Here is a tiny trained network, its code and every weight. The questions are about switching its units off for an input and a class, where a switched-off unit gives its printed mean instead of its output.

import numpy as np


def w(rows, s, z=0):
    codes = np.array(rows[::2]) - 128.0
    scale = np.full(codes.shape[1], s)
    scale[-1] = z or s
    return codes * scale


def f(y):
    return np.maximum(y, 0)


def log_softmax(a):
    a = a - a.max(-1, keepdims=True)
    return a - np.log(np.exp(a).sum(-1, keepdims=True))


def net(x, mask):
    res = np.array(x, float).reshape(1, 4) / 4 @ E
    y = f(res @ A[0][:, :-1].T + A[0][:, -1])
    res = res + np.where(mask, y, B[0][:, -1]) @ B[0][:, :-1]
    return log_softmax(res[-1] @ U[:, :-1].T + U[:, -1])


A, B = {}, {}
E = w([
[166,146,185,142,167,171,133,80,116,97,91,234],'x0',
[158,89,135,137,85,63,110,169,47,144,117,187],'x1',
[196,174,119,57,64,254,145,104,19,128,171,114],'x2',
[105,146,120,51,89,97,136,100,182,182,103,165],'x3',
],0.012)
A[0] = w([
[140,178,114,3,37,134,161,57,140,249,99,174,133],'n0',
[123,105,155,143,189,93,94,166,185,119,79,143,7],'n1',
[204,49,116,115,17,107,92,190,21,127,158,202,115],'n2',
[190,142,229,137,179,158,120,68,134,132,61,203,4],'n3',
[149,150,123,31,112,89,124,70,161,153,102,169,41],'n4',
[107,141,137,61,95,106,129,77,146,216,85,112,39],'n5',
[135,218,151,89,132,229,208,69,199,68,159,51,93],'n6',
[187,169,97,65,72,214,127,85,69,144,165,122,82],'n7',
[145,126,72,96,35,147,120,220,105,179,192,42,120],'n8',
[107,154,89,106,168,206,146,75,210,110,179,89,6],'n9',
[115,116,64,101,110,91,98,200,126,134,160,48,17],'n10',
[172,128,116,133,95,189,146,127,77,165,174,146,54],'n11',
[169,150,140,208,154,156,83,185,89,19,146,114,21],'n12',
[190,157,179,141,135,207,145,25,84,100,110,221,182],'n13',
[85,151,48,95,52,143,144,156,138,148,197,54,129],'n14',
[194,217,119,48,46,214,162,132,48,134,193,113,87],'n15',
[152,82,100,110,59,109,101,183,73,163,79,196,35],'n16',
[141,125,116,207,190,224,117,171,38,92,224,72,135],'n17',
],0.011,0.016)
B[0] = w([
[184,143,78,114,92,111,206,171,122,76,72,107,228],'n0',
[50,184,102,190,169,50,81,157,135,206,90,138,161],'n1',
[129,80,207,109,88,185,83,108,153,92,98,73,233],'n2',
[107,194,155,121,254,142,131,104,16,217,211,135,163],'n3',
[181,204,119,157,126,120,168,195,72,88,124,73,151],'n4',
[155,209,130,165,137,152,154,209,92,117,137,98,150],'n5',
[142,82,200,125,101,168,67,86,142,88,84,76,196],'n6',
[68,151,105,180,171,115,111,178,159,166,117,164,221],'n7',
[141,113,149,79,169,151,174,84,113,153,184,184,208],'n8',
[88,206,248,145,165,141,39,127,35,107,73,49,155],'n9',
[111,231,141,136,234,141,122,82,18,169,173,161,159],'n10',
[108,193,158,171,184,71,102,156,106,192,132,108,170],'n11',
[186,255,139,116,133,57,189,202,79,98,80,54,151],'n12',
[154,102,122,69,145,135,165,45,118,162,177,194,241],'n13',
[130,112,119,79,166,119,156,72,99,162,165,164,196],'n14',
[84,144,103,197,125,89,80,172,161,199,112,157,250],'n15',
[113,151,217,118,116,171,52,73,125,106,66,46,165],'n16',
[181,147,76,93,71,104,176,173,132,69,81,138,202],'n17',
],0.015,0.023)
U = w([
[147,144,106,105,165,181,159,80,52,169,196,172,20],'0',
[72,128,81,196,145,95,83,199,173,176,113,147,74],'1',
[205,171,83,124,115,137,196,221,70,82,118,90,48],'2',
[127,122,196,122,124,198,44,104,115,104,111,61,33],'3',
[163,8,70,89,115,126,182,78,246,102,159,186,251],'4',
],0.017,0.025)

Each question gives the input, the list of numbers given to net, and the class t.
The units are the neurons (one row each of A and B). Each row of codes is followed by its name. A weight is (code - 128) times the scale printed after its matrix; where a second scale follows, it is the last column's (A, B and U).
mask holds one flag per neuron, in row order. A switched-off neuron (its flag False) gives its mean, the last column of its row in B, instead of its output. The means were averaged over made-up inputs and are rounded, as every weight is.
A unit's drop is (log p(t) with every unit on - log p(t) with that unit switched off) / (log p(t) with every unit on - log p(t) with every unit switched off).
The circuit of an input: a set's keep is (log p(t) with only the set's units on - log p(t) with every unit switched off) / (log p(t) with every unit on - log p(t) with every unit switched off). Starting from the 12 units with the biggest drops (on a tie, the unit counted first), units are removed one at a time, each time the one whose removal leaves the highest keep (on an exact tie, the one counted first), for as long as the keep stays at least 0.8.
units of the circuit, in order: the units of the circuit, biggest drop first
unit that matters most: the unit with the biggest drop
top k neurons: the k neurons with the biggest drops, biggest first
drop of u: that unit's drop, to one decimal
input [2,6,3,-5], class 3: unit that matters most : n2
input [4,3,7,-2], class 1: top 2 neurons : [n15, n7]
input [7,-8,-7,2], class 3: top 2 neurons : [n15, n9]
input [1,6,2,-5], class 3: top 3 neurons : [n2, n0, n16]
input [2,-8,-7,6], class 3: top 2 neurons : [n15, n9]
input [3,4,-1,-4], class 2: top 4 neurons : [n12, n6, n8, n14]
input [-8,-8,-4,0], class 0: top 2 neurons : [n14, n2]
input [6,-7,7,-4], class 1: top 3 neurons : [n15, n7, n2]
input [3,-7,6,7], class 2: top 3 neurons : [n0, n4, n2]
input [6,2,-6,-4], class 0: top 2 neurons : [n15, n3]
input [-6,-5,-5,-6], class 0: top 2 neurons : [n0, n10]
input [-6,0,5,7], class 2: top 2 neurons : [n0, n13]
input [7,-1,-7,5], class 0: top 2 neurons : [n3, n15]
input [-8,2,-8,8], class 0: units of the circuit, in order : [n10]
input [-1,-5,3,3], class 3: top 2 neurons : [n6, n9]
input [6,-3,-6,-6], class 0: top 3 neurons : [n15, n0, n3]
input [-4,-8,4,-4], class 3: drop of n6 : 4.2
input [4,5,8,6], class 1: drop of n15 : 1.3
input [-4,-5,5,-1], class 1: drop of n13 : 0.7
input [7,-3,8,0], class 1: drop of n8 : 0.2
input [0,0,5,-6], class 2: unit that matters most : n17
